Below is a small trained network, with its code and all its weights. Each question gives an input and a class and asks what happens when units are switched off, that is, made to give their printed mean instead of their output.

import numpy as np


def w(rows, s, z=0):
    codes = np.array(rows[::2]) - 128.0
    scale = np.full(codes.shape[1], s)
    scale[-1] = z or s
    return codes * scale


def f(y):
    return y / 2 * (1 + np.tanh(0.7978845608 * (y + 0.044715 * y**3)))


def log_softmax(a):
    a = a - a.max(-1, keepdims=True)
    return a - np.log(np.exp(a).sum(-1, keepdims=True))


def net(x, mask):
    res = np.array(x, float).reshape(1, 6) / 4 @ E
    y = f(res @ A[0][:, :-1].T + A[0][:, -1])
    res = res + np.where(mask, y, B[0][:, -1]) @ B[0][:, :-1]
    return log_softmax(res[-1] @ U[:, :-1].T + U[:, -1])


A, B = {}, {}
E = w([
[123,133,129,129],'x0',
[41,22,193,167],'x1',
[131,130,130,134],'x2',
[201,85,227,13],'x3',
[130,127,127,130],'x4',
[212,127,186,254],'x5',
],0.0061)
A[0] = w([
[20,136,122,54,115],'n1',
[97,154,46,206,102],'n2',
[106,159,82,159,246],'n3',
[166,129,174,86,101],'n4',
[43,16,184,157,107],'n5',
[192,222,86,97,119],'n6',
[41,61,154,124,135],'n7',
[127,146,151,140,158],'n8',
[200,108,169,221,114],'n9',
[177,119,190,62,89],'n10',
[71,193,74,200,107],'n11',
[179,136,185,210,118],'n12',
[197,137,175,226,114],'n13',
[60,2,160,156,121],'n14',
[196,130,187,216,111],'n15',
[214,196,62,98,109],'n16',
[182,126,218,53,106],'n17',
[201,103,196,62,110],'n18',
[211,77,167,62,113],'n19',
[82,177,61,198,107],'n20',
[192,225,90,100,113],'n21',
[200,118,168,231,104],'n22',
[43,116,75,50,134],'n23',
[118,70,179,198,134],'n24',
],0.0067,0.011)
B[0] = w([
[136,192,60,73,147],'n1',
[31,54,98,149,145],'n2',
[222,34,177,125,255],'n3',
[56,108,113,159,131],'n4',
[107,254,215,192,161],'n5',
[100,202,210,210,154],'n6',
[161,207,140,131,157],'n7',
[178,92,135,97,153],'n8',
[104,184,25,37,154],'n9',
[9,93,82,170,139],'n10',
[50,49,109,157,148],'n11',
[112,169,42,39,150],'n12',
[103,152,57,53,155],'n13',
[132,241,225,177,164],'n14',
[95,166,30,52,153],'n15',
[63,209,202,221,150],'n16',
[41,62,90,169,158],'n17',
[19,45,77,197,159],'n18',
[8,42,110,200,157],'n19',
[57,57,104,163,147],'n20',
[62,205,221,230,150],'n21',
[84,166,55,52,151],'n22',
[166,171,62,67,160],'n23',
[145,172,127,100,158],'n24',
],0.0054,0.0089)
U = w([
[36,36,106,186,22],'0',
[127,244,203,181,43],'1',
[179,94,132,120,254],'2',
[128,181,45,41,22],'3',
[191,99,143,143,223],'4',
[182,95,154,130,200],'5',
],0.011,0.0053)

Each question gives the input, the list of numbers given to net, and the class t.
The units are the neurons (one row each of A and B). Each row of codes is followed by its name. A weight is (code - 128) times the scale printed after its matrix; where a second scale follows, it is the last column's (A, B and U).
mask holds one flag per neuron, in row order. A switched-off neuron (its flag False) gives its mean, the last column of its row in B, instead of its output. The means were averaged over made-up inputs and are rounded, as every weight is.
A unit's drop is (log p(t) with every unit on - log p(t) with that unit switched off) / (log p(t) with every unit on - log p(t) with every unit switched off).
The circuit of an input: a set's keep is (log p(t) with only the set's units on - log p(t) with every unit switched off) / (log p(t) with every unit on - log p(t) with every unit switched off). Starting from the 12 units with the biggest drops (on a tie, the unit counted first), units are removed one at a time, each time the one whose removal leaves the highest keep (on an exact tie, the one counted first), for as long as the keep stays at least 0.8.
circuit, biggest first: the units of the circuit, biggest drop first
unit that matters most: the unit with the biggest drop
k most important neurons: the k neurons with the biggest drops, biggest first
drop of u: that unit's drop, to one decimal
input [-3,8,7,6,6,-7], class 1: 2 most important neurons	(n5, n14)
input [5,3,7,7,0,-6], class 0: 3 most important neurons	(n19, n18, n17)
input [3,8,0,8,-1,8], class 0: circuit, biggest first	(n18, n19)
input [-4,5,3,4,-6,-8], class 3: unit that matters most	n1
input [2,8,8,-2,-4,5], class 1: circuit, biggest first	(n5, n14)
input [-7,7,2,4,-7,-7], class 1: 3 most important neurons	(n5, n14, n7)
input [8,-8,-8,-7,8,-2], class 1: 3 most important neurons	(n6, n21, n16)
input [-2,-6,-4,0,-6,-3], class 1: drop of n21	0.3
input [5,-3,0,1,-4,5], class 3: drop of n22	0.2
input [6,-3,-7,-8,4,-3], class 0: drop of n2	0.2
input [-7,3,5,-4,-3,-2], class 4: drop of n19	0.1
